[128 = 0]

j686_j597: [123 123  86 153 132 133 112 166 123 112 131 150 110 130 113 161 106 138
 131  62 120  74 172 136 119  92 105  79 157 154 146 142 114]
j664_j637: [112 123 168 121 129 130 172 131 142 118 117 136 129 102  83 146 123 122
 105 140 134 130 127 116 104 107 137 133 134 133  99 140 143]
j441_j629: [134 119 188 148 116 123 169 148 117 135 104 118 160 168 143 152 134 102
 140 142 126 130 101 153 137 130 158 151  94  86 190 132 123]
j664_j637: [122 113 140 116 127 147 138 126 146 119 126 122 102  93 120 111 129 125
 133 137 160 158 117 114 117 133 136 143 149 132 114 124 120]
j664_j637: [117 118  75 140 134 148 119 116 132 119 124 125  73  98 101 117 124 123
 135  86 155 128 122 122 130 116 115 116 142 148  95 125 136]
j664_j637: [133 103 111 147 127 135 115 146 103 130 114  86  97 151 157 105 124  97
 140  76 148 103 114 123 165 125 107 135 136 119 128 135 134]
j686_j597: [132 134 126 130 127 123 140 114 132 123 117 111 127 129 134 118 143 136
 111 136 134 123 122 124 117 125 134 135 105 130 115 122 130]
j196_j544: [131 104 142 113 122 133 115 154 130 123 137 129 117 127 148 104 129 121
 127 122 133 131 143 112 123 129 125 137 159 136 137 125 103]
j137_j555: [111 117 114 156 132 137 137 152 107 115 121 137  91 122  93 142 126  98
 130  77 130 103 128 135 139  97 123 119 142 135 121 138 143]
j410_j894: [137 120 140 112 111 102 105 126 122 154 147 171 168 189 143 125 141 132
 130 167  76 146 131 144 119 149 147 131 101 126 179 106 105]
j686_j597: [139 103 123 119 128 151 104 140 112 153 137 115 119 119 161 105  99  82
 175  93 147 149 119 129 181 149 109 148 168  98 145 134 117]
j664_j637: [138 108 145 127 119 121 133 155 111 139 126 129 144 157 149 123 123  98
 124 103 110 105 144 130 138 117 124 136 131 117 152 132 112]
j410_j894: [126 109  61 114 123 137 110  73 182 126 117 113  92 122 110 113 115 194
 118 134 167 145 119  99  80 143 111  92 117 176  86 111 125]
j410_j894: [142 139 131 118 131 118 140 104 127 153 120 108 171 138 142 139 104 125
 125 129 119 116 128 128 145 136 110 128 109 107 114 141 143]
j196_j544: [115 134 138 137 133 139 133 108 126 137 127 135 122 119 103 143 125 117
 161 152 139 171  84 145 150 150 143 139 121 107 136 127 153]
j196_j544: [125 114 130 129 126 121  99 148 103 127 141 128 109 152 143 100 144 109
 128 123 114 125 124 121 148 133 124 140 141 134 129 123 131]
j137_j555: [114 102 127 154 128 134 128 167 115 126 121 137 112 149 102 164  96 110
 145  75 127  96 133 135 142 106 109 100 156 132 149 151 138]
j196_j544: [131 147 119 111 134 117 103 108 139 138 143 133 155 131 133 136 114 163
 129 159 114 135 136 122 127 149 113 110 131 136 116 131 137]
j410_j894: [141 111 143 126 121 133 149 151 134 132 117 121 145 130 146 136 109 115
 127  99 135 106 151 128 122 113 123 126 138 118 151 137 102]
j441_j629: [110 124 148 126 126 118 140 117 148 121 124 143 129 139  86 151 127 157
 114 164 123 140 114 120  98 129 137 113 118 147 117 129 147]
j410_j894: [155 110 121 148 114 138 158 137 126 143  97 102 145 153 170 135 117 102
 145  80 147 105 129 152 135 118 135 134  97  94 185 127  93]
j441_j629: [116  97 144 114 121 138 136 137 134 131 133 152 107 115  99 118 123 104
 129 125 131 151 126 117 119 122 134 139 153 137 119 124 122]
j686_j597: [126 157 134 136 135 116 148  99 124 130 116 113 146 130 116 140 139 137
 114 153 122 125 108 134 131 130 134 133  90 118 104 131 160]
j137_j555: [133 103  89 151 122 135  98 149 100 130 127 117  89 159 154 103 136 100
 148  74 133 110 123 136 156 125 119 129 133 128 153 120 116]
j137_j555: [124 119  93 101 127 133 127  87 140 154 139 161 124 105  89 118 112 115
 126 123 116 153 132 122 122 128 120 126 130 141  87 117 133]
j441_j629: [122 140  82 149 136 138 115 105 129 130 124 128 108 122 110 145 120 140
 152 113 141 134 109 144 140 135 123 108 117 129 128 126 144]
j686_j597: [137 129 129 131 130 121 133 141 137 115 114  92 137 136 152 133 118 155
 105 112 140  85 150 110 115 116 106 109 131 139 115 143 126]
j686_j597: [130 124 195  97 127 121 131 109 141 147 129 102 165 139 145 120 115 136
 137 201 136 175  90 109 143 174 129 155 131 104 119 136 150]
j137_j555: [132 138 130 114 137 133 131 134 115 127 137 121 127  90 136 107 129 102
 116 111 127 118 149 116 144 115 115 146 152 123  90 135 130]
j196_j544: [115 143 169 126 139 123 107 166 127  94 144 118 120 114 140 126 141 156
 120 163 133 126 136 109 126 134 125 127 169 142 122 141 136]
j664_j637: [151 110 206 112 112 120 157 156 132 140 115 103 183 160 184 126 123 114
 128 155 129 130 130 127 128 141 143 158 122  90 181 135  97]
j137_j555: [112 134 115 138 135 127 130 109 133 128 124 133 119 126  88 152 116 141
 131 132 130 132 109 129 128 129 121 109 122 137 106 135 160]
j137_j555: [141 144 138 122 130 131 141 126 121 119 126 107 127 102 160  95 158 113
 114 135 138 131 132 125 130 126 142 162 118 114 117 118 114]
j410_j894: [122 132 133 126 127 120 121 117 117 136 137 144 129 140 116 122 142 119
 131 150 110 147 111 135 137 139 139 139 115 125 127 119 141]
j410_j894: [152 102 157 115 111 120 159 144 128 156 114 127 180 162 156 138 103  99
 121 104 110 103 153 133 125 116 125 135 116 104 165 135  97]
j410_j894: [160 136 115 138 120 119 130 127 128 146 113 105 175 168 185 142 115 140
 137 110 122  97 144 148 133 134 123 116  94 103 181 129 100]
j137_j555: [126 124 139 130 131 129 128 148 123 127 129 125 134 128 128 141 110 122
 132 112 127 112 139 125 138 121 114 120 149 125 129 144 132]
j196_j544: [106 127 175 147 128 146 212 103 118 138  99 143 119  95  55 153 139  59
 141 138 143 173  66 157 142 113 175 175  90  84 120 128 165]
j686_j597: [136 164  97 136 131 112 148 106 127 112 120 128 133 117 126 121 167 146
  82 128 111  96 151 134  96 101 142 127  80 143 101 113 124]
j196_j544: [128 132 145 115 128 127 131 130 129 134 138 144 144 118 125 130 125 121
 129 143 117 140 135 130 128 131 133 136 136 122 131 128 123]
j441_j629: [153 113 116  97 123 123 109 146 129 135 139 113 142 126 181  89 117 124
 104  97 121  95 183 101 123 119  99 129 157 140 113 129  90]
j664_j637: [109 143 134 137 138 130 115 147 134  94 139 137 102 104 109 136 143 158
 122 146 136 129 133 120 112 122 133 114 152 152 118 131 136]
j410_j894: [129 136 159  93 131 103 115 143 136 130 149 142 174 133 129 137 108 156
  92 155  90 103 175 100 110 124 102 109 157 150  98 146 131]
j441_j629: [ 95 128 116 122 144 134  82 140 123  98 157 140  65  94  90 106 140 143
 123 140 134 144 124  97 132 131 111 119 185 172  68 131 160]
j664_j637: [126 130  95 151 133 140 125 132 134 110 115 107  98 118 129 136 125 145
 134  96 157 108 128 128 125 118 118 107 131 139 126 133 129]
j441_j629: [118 102 136 119 121 145 147 120 142 145 128 161 124 113  87 145 103 105
 151 123 134 162 116 135 124 129 137 130 141 122 138 127 124]
j664_j637: [130 136 147 126 129 116 135 118 120 139 124 118 151 146 133 133 127 125
 124 147 117 128 114 130 140 137 128 136 110 114 124 133 145]
j196_j544: [116 144 156 145 134 118 144 150 101 110 127 130 122 127 114 131 155 107
 109 130 112 110 125 133 136 108 141 144 122 124 117 134 148]
j664_j637: [100 137 103 145 144 129  90 140 106 101 146 133  70 113  98 116 147 131
 126 120 127 124 118 117 145 123 115 118 158 158  86 131 163]
j686_j597: [ 91 115 213 134 119 124 176 176 125  80 131 179  93 109  65 127 190 106
  89 173 115 151 121 124  76  92 190 163 136 149 134 115 123]
j196_j544: [122 145 109 137 134 131 136  81 134 147 120 130 138 128 100 154 115 135
 152 146 133 155  90 148 142 148 132 121  96 112 123 127 159]
j441_j629: [127 133 133 133 124 123 149 115 129 126 119 133 130 132 116 129 147 126
 116 141 124 133 117 136 114 122 148 138  97 126 129 118 130]
j686_j597: [126 132 107 129 133 135 104 156 112 132 153 171 130 113 120 144 110 110
 147  92 104 115 165 143 144 114 115 110 166 131 148 134 113]
j686_j597: [119 108 197 117 120 130 159 127 134 120 115 105 116 128 127 100 156 111
 119 180 151 171  82 111 122 144 159 176 119 114 119 120 138]
j137_j555: [146 120 118 105 126 131 110 127 122 146 139 118 138 123 165  97 118 110
 133 113 126 129 145 118 147 138 111 142 145 119 121 126 110]
j137_j555: [142  94  84 125 123 145 118 107 121 166 118 107 116 138 142 110  91  89
 160  70 147 131 114 128 167 138 100 131 133 110 123 130 127]
j441_j629: [131 103  47 127 127 141  91 119 133 128 132 122  76 121 131  95 118 133
 127  67 145 109 148 110 124 118  97 104 149 165  98 118 114]
j410_j894: [133 134 123 142 132 138 152 106 115 144 109 104 129 123 128 131 123  95
 145 111 144 134  97 144 160 131 131 147 103  95 123 132 148]
j441_j629: [134 118 118 128 118 130 153 116 124 131 118 134 115 125 125 102 156 101
 110 115 126 131 126 134 113 112 151 153  98 126 125 107 110]
j196_j544: [136 145 130 123 133 114 111 158 131 104 138 121 141 127 157 127 134 164
  97 126 115  84 177 112 107 113 112 107 148 152 123 137 111]
[108 120 131 105 131 128 108 131 147 113 149 155 106 105  94 121 128 154
 114 153 125 146 140 101 100 129 122 115 166 167  93 126 132]  j410_j894
[117 145 116 107 136 113 105  85 134 140 144 138 135 128 102 123 128 154
 118 175 109 153 111 114 129 152 118 122 120 145  79 124 164]  j410_j894
[145 107 141 114 118 119  93 153 133 144 139 125 161 174 178 130 101 145
 147 132 117 121 147 124 134 151 110 112 149 124 179 134  99]  j137_j555
[116  93 172  87 123 156 179  94 159 140 117 126 106  66  84  98 119  90
 126 155 170 198  92  99 114 135 144 176 146 119  72 122 136]  j664_j637
[139 128 131 120 125 120 130 130 134 135 126 122 154 141 145 134 115 138
 119 125 120 110 147 124 121 126 117 118 125 127 133 134 118]  j410_j894
[126 164 153 116 140 104  71 169  96 117 176 157 156 137 158 123 145 140
 125 164  74 118 163 129 151 141 121 127 166 133 142 134 128]  j196_j544
[119 109 173 103 128 122 159  91 111 163 119 111 136 131  99 103 122  69
 120 154 122 164  76 110 164 143 126 178 114 101  65 134 180]  j664_j637
[129 100 123 123 120 135 132 122 137 132 118 115 108 134 128 110 124 120
 128 116 146 136 117 115 123 130 125 134 130 134 120 123 123]  j196_j544
[144 140 100 127 127 128 134 106 135 142 122 125 149 127 141 134 119 135
 129 116 126 119 139 139 125 128 125 120 105 120 134 124 117]  j441_j629
[129 111  85 155 131 155 119 134 100 142 120 118  89 121 131 121 113  74
 172  56 150 125 110 148 179 123 116 135 140 105 141 131 131]  j686_j597
[128 154 140 136 136 119 121 159 116 106 139 134 139 121 141 138 141 140
 115 130 111 100 157 132 125 114 129 121 140 132 137 136 123]  j196_j544
[129 124 161 134 120 122 137 153 138 118 124 135 148 151 137 151 128 147
 128 147 124 123 134 135 108 128 142 119 125 126 172 131 111]  j137_j555
[140 145 141  77 133 128 141  97 145 147 144 135 165  76 132 107 116 123
 109 157 120 151 153 108 121 135 120 149 141 122  77 128 122]  j137_j555
[126 137 144 112 125 123 148  98 156 135 125 142 154 121 107 145 124 155
 121 173 126 154 120 128  99 139 143 125 107 129 125 123 130]  j137_j555
[129 134 140 138 125 135 168 108 140 123 106 116 127 116 119 133 145 126
 124 142 149 143 104 138 112 124 155 145  92 114 132 119 128]  j137_j555
[130 136  85 132 132 133  82 121 121 127 145 130 104 128 147 107 138 140
 148 125 130 140 124 132 143 147 122 122 136 137 133 115 123]  j664_j637
[126 132 153 107 124 119 126 139 132 129 150 172 151 123 118 131 136 130
 118 159  96 143 151 130 108 127 143 132 139 135 141 120 110]  j664_j637
[141  92  90 146 113 144 144 135 123 136 106 121  99 143 140 113 128  92
 136  60 146 110 130 140 126 106 133 132 112 123 156 115  95]  j196_j544
[122 111 156 126 127 119 126 170 120  96 126 104 101 133 143  98 151 129
  88 121 132  94 148  94 112 106 121 136 154 154 102 135 124]  j196_j544
[140 127   4 157 130 143  89  88 124 157 123 134 104 145 127 142  97 133
 172  50 135 111 126 160 154 132 100  82 105 132 146 118 125]  j686_j597
[122 114 164 130 127 125 125 182 110  98 134 121 103 126 145 103 154 112
 106 119 127 107 147 110 124 109 132 145 162 140 128 132 115]  j196_j544
[127 133  95 147 127 129 140  98 127 128 110 117 109 135 116 126 144 129
 125 118 138 127 104 139 125 125 138 128  87 129 119 116 140]  j686_j597
[123  97 121 127 120 133 131 130 139 150 124 151 136 148  99 159  84 122
 147 102 123 127 130 132 126 125 113 101 141 131 146 139 127]  j137_j555
[139  78 149 129 111 138 141 160 126 145 114 121 131 160 150 127 103  91
 147  88 139 120 130 130 137 123 124 135 143 110 175 134  99]  j441_j629
[157 141 154 112 127 138 164 107 136 136 109  76 154  98 184  96 139 110
 124 143 161 143 119 124 137 141 140 175 105  87 122 123 110]  j137_j555
[118 130 137 101 135 130 115 126 147 126 146 143 134  99 107 134 105 150
 124 148 127 141 145 106 117 134 110 113 168 147  96 139 136]  j410_j894
[134 136  92 137 137 145 104 126 119 139 135 123 121 111 143 133 105 117
 166  94 141 130 129 141 164 138 109 119 148 113 139 134 127]  j441_j629
[124 127  98 134 124 140 158  82 137 135 112 134 102 108  94 116 148 112
 125 125 144 156  98 139 115 123 152 146  86 126 107 106 134]  j137_j555
[143 128  75 102 125 121 116 102 148 132 133 129 129 116 137 101 127 154
  91 111 120 106 171 105  94 115 107 111 123 163  85 116 106]  j441_j629

j371j687: [ 99 130 108 124  81  88 140 160 103 189  87 132  96 160 143 129 114  98
 130 124 122 119 107 149 128 121 146 123 158 133 132 103 141]
j371j687: [157 143 132 135 168 190  77 111 127  57 182 125 155 107 160 142 130 156
 147 151 119 138 151  94 131 111  86 137 118  67 121 113 100]
j983j977: [161 137 118 108 107 137 138 147 121 151 129 149 153 131 137 144 121 147
 145 106 125 122 127 133  85 124 102 102 137 119  86  93 122]
j371j687: [120 107 132 130  97  81 163 152 137 187 100 133 125 140 102 120 119 122
  99 105 135 111 117 153 122 145 149 123 132 171 120 150 149]
j596j47: [135  89 116 134 104  77 154 167 136 183 116 103 120 145 104 131 112 110
  94 114 136 145  98 142 125 131 136 116 107 143 118 135 158]
j794j657: [140 103 133 153 131  86 152 144 149 155 131 114 135 129  95 116 130 141
  83  95 144 132 112 138 125 138 129 123 110 152 118 160 154]
j794j657: [140 107 122 157 107  45 172 166 143 193  79 148  88 155  98  86 119 125
 108  88 147 121  94 143 118 137 162 105 157 169 110 112 182]
j338j506: [139  89 139 124 123 124 126 157 120 138 123 120 127 130 125 141 119 107
 112 152 122 138 121 122 139 132 115 122 106 115 110 121 125]
j61j534: [147 140 130 152 188 154 118 107 126  75 138 123 108 101 109 122 155 128
 144 151 138 161 135  89 130 129  94 129 108 118 118 116 125]
j61j534: [ 87 157 131 126 130 149 123  94 128 120 144 116 147 112 124 142 139 134
 119 131 126 112 155 139 135 136 128 160 122 148 158 182 107]
j338j506: [172  83 117 122 131 112 141 153 155 142 137 106 125 127  97 133 101 114
 125 144 136 165 111 114 121 130 135 113  89 129 111 116 158]
j61j534: [132 140 112 109 122 137 136 125 121 135 121 128 122 127 125 139 126 116
 154 134 127 142 126 125 111 125 125 119 126 132 123 107 127]
j338j506: [107 135 126 120 122 128 137 120 123 138 113 126 117 125 118 132 131 111
 133 140 128 127 134 132 131 135 138 137 127 148 139 138 125]
j596j47: [151 146 116 164 140 121 128 128 162 144 162 128 152 110 104 126 113 173
 109 110 142 116 152 121 106 135 111 148 126 142 116 163 145]
j794j657: [111 124 130 148 125 120 114 161  86 143  96 139  91 138 148 133 136  99
 127 158 119 128 123 115 143 125  97 129 145 104 111  95 117]
j983j977: [112 104 148 150 137 100 131 131 131 124 122 118 119 135 122 109 141 124
  90 116 133 124 114 136 157 133 141 133 124 134 142 155 136]
j338j506: [140  98 170 144 128 145  86 166  94 102 140 150 155 139 186 133 139 147
  95 125 108  97 128 125 151 118  79 118 144  58  93 106  91]
j61j534: [153  67 194 137 146 122 140 139 157 115 124 155 158 111  99 108 133 147
  80 129 131  95 146 129 149 163 133 127 110 156  99 170 122]
j371j687: [ 93 172  74 105  93 115 146 121 107 172 107 107  99 145 129 147 122  96
 163 124 128 150 111 143 104 113 143 127 139 143 153 108 139]
j61j534: [138 137 122 146 140 128 100 125 128  94 146 128 121 143 163 108 127 145
 136 113 126 132 113 120 141 104 134 123 150  84 141 101 135]
j596j47: [114 153 125 100 116 153 131 112 113 127 116 143 130 124 137 140 133 121
 159 137 120 119 141 133 115 130 128 127 140 136 129 115 108]
j794j657: [139 131 134 163 156 138 119 133 135 126 150 125 140 102 107 138 132 147
 104 141 135 126 154 108 124 140  83 149 110 129 107 158 123]
j596j47: [ 99 140 106 112 116 139 106 126  92 115 132  97 115 147 167 147 136 100
 141 135 115 153 104 132 142 100 122 125 127  85 154 103 113]
j61j534: [135 131 112 111 126 135 147 132 121 148 115 122 118 117 103 149 128 105
 148 148 131 151 129 120 106 135 112 120 107 146 111 114 129]
j596j47: [ 55 202  85 131 110 134 120  97  95 147 121 107 103 133 146 147 140 109
 150 132 125 128 138 141 127 114 128 161 153 135 177 144 115]
j794j657: [118 153 107  92 107 147 126  94 145 119 162 107 164 133 142 141 116 145
 144 100 124 128 128 152 114 113 159 131 125 128 164 147 124]
j983j977: [117 160  86 122 159 147 125  78 152  97 152  83 103 110  99 133 122 108
 166 160 139 179 133 107 130 119 154 151  98 144 180 143 147]
j983j977: [153 100 127 109  83 110 127 177 114 164 120 142 144 160 163 136 106 131
 123 104 115 116 102 146 114 114 124  95 145  94  96  82 129]
j794j657: [138 108 145 141 143 119 137 140 126 128 112 137 116 122 111 119 139 121
 115 136 133 130 126 118 134 140 116 122 121 138 109 127 131]
j794j657: [100 194 101  80  84 119 193  92 127 187  87 157 137 126  98 133 143 135
 169  74 137 104 135 171  63 145 157 112 157 215 129 136 130]
j61j534: [ 88 164 126 119 121 138 135  99 119 132 119 132 129 121 127 133 142 127
 136 124 127 110 145 142 126 135 135 145 141 154 150 154 113]
j596j47: [ 68 162 116 111 115 137 132 107  96 140  89 129  89 128 130 138 140  83
 158 164 121 127 139 132 140 133 142 148 143 153 159 127 112]
j983j977: [110 142 123 128 132 154  94 116 121 102 140 125 118 128 155 133 117 119
 147 165 116 126 145 115 150 118 134 151 138 101 154 123 115]
j983j977: [167 170 127  97 107 174 153 142 110 171 113 193 171  98 117 167 131 160
 168 123 123  92 175 125  46 152  57 108 145 155  41  96  93]
j794j657: [178  99 140 147 163 130 119 113 193  89 181 115 160 111 102 106 106 171
 108 119 142 135 138 113 135 132 151 136 100 129 135 164 155]
j338j506: [138 122 141 122 124 134 137 148 104 140 105 152 127 125 129 137 141 122
 131 132 124 121 130 124 114 136  96 111 132 127  89 103 112]
j371j687: [ 98 173 100 111 111 147 132 106 118 148 136 114 139 119 126 157 129 126
 144 128 126 128 145 139 107 127 118 145 126 144 144 148 114]
j61j534: [102 126 132 123 121 139 130 118 135 144 147 105 156 110 108 155 124 126
 100 142 127 119 153 138 133 143 120 158  98 151 142 190 113]
j596j47: [104 165 114 134 122 129 133 111 127 144 125 133 125 122 122 131 131 134
 136 124 131 115 145 134 117 132 129 146 143 151 141 146 126]
j371j687: [150 130 125 147 109 111 126 153 141 160 138 149 148 135 136 123 107 163
 114 102 129 100 136 135 109 128 119 128 151 123 104 127 139]
j983j977: [134 137 112 135 144 132 110 111 138  95 157 104 127 134 143 120 127 137
 135 117 131 151 112 122 136 106 139 127 124  99 153 121 139]
j794j657: [119 125 120 134 119 113 134 130 134 145 150  99 150 131 122 139 129 138
  95 100 133 132 117 145 125 124 122 133 110 129 137 163 133]
j338j506: [134 140 111 117 124 116 154 115 147 145 117 129 118 125 100 120 121 125
 148 121 138 137 126 131 108 134 153 123 127 164 134 128 149]
j371j687: [114 136 128 124 120 112 152 117 135 148 111 133 124 127 108 120 134 127
 125 112 135 119 128 142 121 139 147 129 132 166 135 147 136]
j371j687: [121 174 112 136 116 150  99 125 114 126 142 149 136 132 168 135 119 153
 151 126 118 103 149 126 115 113 110 141 168  98 127 109 112]
j983j977: [139 148 144 138 152 152 115 108 129  88 140 151 141 118 142 114 146 159
 137 114 128 112 141 120 125 126 115 126 145 116 121 123 114]
j61j534: [122 109 143 144 114 106 114 142 137 132 139 129 142 146 151 113 116 146
  95 107 124 102 122 144 150 122 146 135 144 112 140 146 133]
j596j47: [167 101 150 169 161 112 114 134 159  94 164 126 149 128 129  97 130 174
  88  93 139 125 117 119 141 123 125 122 124 103 119 143 147]
j338j506: [107 146 130 116 112 121 141 110 134 138 109 147 123 134 128 114 127 130
 142 117 128 105 135 145 126 134 164 132 154 158 146 136 131]
j371j687: [106 166 119 118 132 154 125  97 121 115 135 127 133 116 130 139 139 131
 148 131 126 125 146 129 120 128 124 142 132 137 145 141 112]
j338j506: [123 129 131 118 112 118 143 131 126 147 107 144 124 133 125 123 128 124
 133 120 128 115 127 139 121 135 140 121 141 147 123 123 130]
j983j977: [138 122 158 132 121 133 122 145 113 127 117 167 146 132 152 121 138 150
 117 112 120  90 136 134 126 134 108 117 155 115  96 115 108]
j338j506: [114 131 123 115 122 124 138 109 147 132 121 125 118 126 112 121 116 116
 141 141 130 127 135 133 134 135 168 140 128 157 155 143 139]
j596j47: [114 147 106 120 131 160 102 123 108 116 141 109 119 122 145 157 121 106
 152 170 117 148 139 111 132 115 106 144 118  99 140 114 111]
[146 107 145 144 145 118 132 142 131 123 108 147 107 125 115 110 130 122
 127 144 132 128 128 112 136 138 126 121 132 133 109 112 137]  j794j657
[ 81 140 116 110  88 109 141 147  74 170  85 124 105 154 151 146 147  89
 128 118 118 127 102 153 127 119 119 115 145 126 130 105 112]  j794j657
[143  91 137 132  98  93 128 172 118 154 125 128 142 160 156 123 120 136
  93  89 123 118  92 149 132 115 126 101 138  97 108 109 136]  j983j977
[129 132 123 138 117 128 100 151 106 125 121 144 110 148 172 123 117 125
 142 139 116 119 121 120 138 109 122 124 162  83 123  83 124]  j371j687
[132 164 121 159 150 156  94 119 118  99 176 120 159 116 155 142 142 171
 115 108 127 122 143 118 119 112  74 142 132  84 121 140 107]  j983j977
[125 111 138 124 130 127 127 134 118 120 122 122 124 132 132 129 136 115
 120 133 125 134 118 128 140 127 126 122 119 120 127 124 123]  j794j657
[128 142 109 127 136 147  96 113 131  92 156 110 123 135 158 128 116 130
 150 140 122 145 124 117 141 104 140 136 133  88 158 111 129]  j983j977
[129 153 116 141 120 101 169 123 148 177 123 134 142 116  84 126 133 153
 112  86 147 115 137 145  90 147 123 130 129 185 113 165 146]  j794j657
[186 108 150 183 181 115 142 133 184 121 143 151 133  91  64  98 122 171
 103 132 154 122 159  95 117 160 111 139 112 166  89 161 159]  j794j657
[144 104 140  99 108 135 135 135 142 137 132 135 156 129 126 137 111 131
 127 128 122 117 133 139 121 135 142 119 118 135 118 132 123]  j61j534
[142 168 125 135 145 141 138  92 158 114 149 146 153 108 110 114 135 175
 139  95 141 111 152 130 100 136 132 134 140 157 129 153 133]  j371j687
[ 90 169 116 114 113 153 130 118  90 147 123 123 139 117 135 166 149 119
 134 131 121 121 145 138 109 130  87 139 127 134 124 141  93]  j794j657
[171 161 105 140 191 175 122  98 139  79 162 115 127  86  96 142 144 142
 165 151 142 177 146  80  96 126  76 127  92 121 107 112 127]  j338j506
[148 172  61 105 122 163 113 115 134 129 172  91 137 122 134 168  99 128
 180 143 127 174 130 112  88 100 110 131 108 100 138  99 135]  j983j977
[128 135 109 145 131 116 120 138 119 132 129 116 109 137 136 126 126 122
 130 127 130 144 114 121 129 114 120 127 133 109 131 110 139]  j61j534
[147 179 100 129 159 198  66 103 110  55 179 123 134 118 184 146 127 148
 184 154 115 150 144  90 121  91  88 135 140  47 135  77 101]  j371j687
[119 142  96 116 117 137 112 135 103 129 128 107 106 142 153 147 120 101
 156 148 119 157 112 120 127 105 120 124 129  94 139  88 126]  j371j687
[124 161 114 130 125 133 145 110 142 149 146 124 155 110 104 142 131 154
 122 104 137 118 148 138  97 138 114 140 121 160 125 166 127]  j794j657
[109 132 134 143 146 129 125 112 132 114 130 118 118 118 116 122 138 123
 118 140 132 130 137 123 146 135 132 147 121 140 147 156 127]  j983j977
[128 118 133 158 157 130 102 127 131  97 145 112 114 124 133 119 129 127
 115 149 129 141 129 107 157 121 121 144 120 102 141 135 131]  j596j47
[130 117 137 133 141 112 141 118 140 116 122 125 120 129 114 108 139 129
 119 112 137 134 115 131 136 131 148 121 123 143 137 136 141]  j983j977
[127 139 106 128 114 100 151 148 106 164  84 141  86 143 123 121 132 103
 151 124 132 142 106 127 109 125 127 106 148 139 111  81 145]  j61j534
[113 120 125 156 140 110 127 134 134 140 120 115 100 122 106 123 122 110
 113 157 134 136 135 116 148 137 131 151 119 142 140 149 142]  j596j47
[ 71 183  86 142  88  70 167 124 104 200 103 109 113 154 124 127 152 130
 107  51 142 122  95 174 100 117 134 125 157 165 151 151 147]  j338j506
[123  67 132 130  93  46 147 179 114 163  72 124  74 187 147  88 120  85
 107 103 127 141  54 151 161 112 185  88 151 115 137  77 169]  j794j657
[134 164 144 130 168 171 112  82 135  64 136 159 129 106 135 108 149 153
 164 136 129 115 157 108 128 131 129 135 148 128 135 121 111]  j983j977
[ 84 182  77  71  51 131 130 115 108 175 123 122 138 162 175 154 101 118
 174 102 111 113 119 172 101 101 169 127 168 125 168 106 121]  j61j534
[111 137  96 100  90 129 138 137 121 175 132 102 138 132 123 166 106 107
 135 137 123 139 129 143 109 125 127 135 111 138 136 137 126]  j61j534
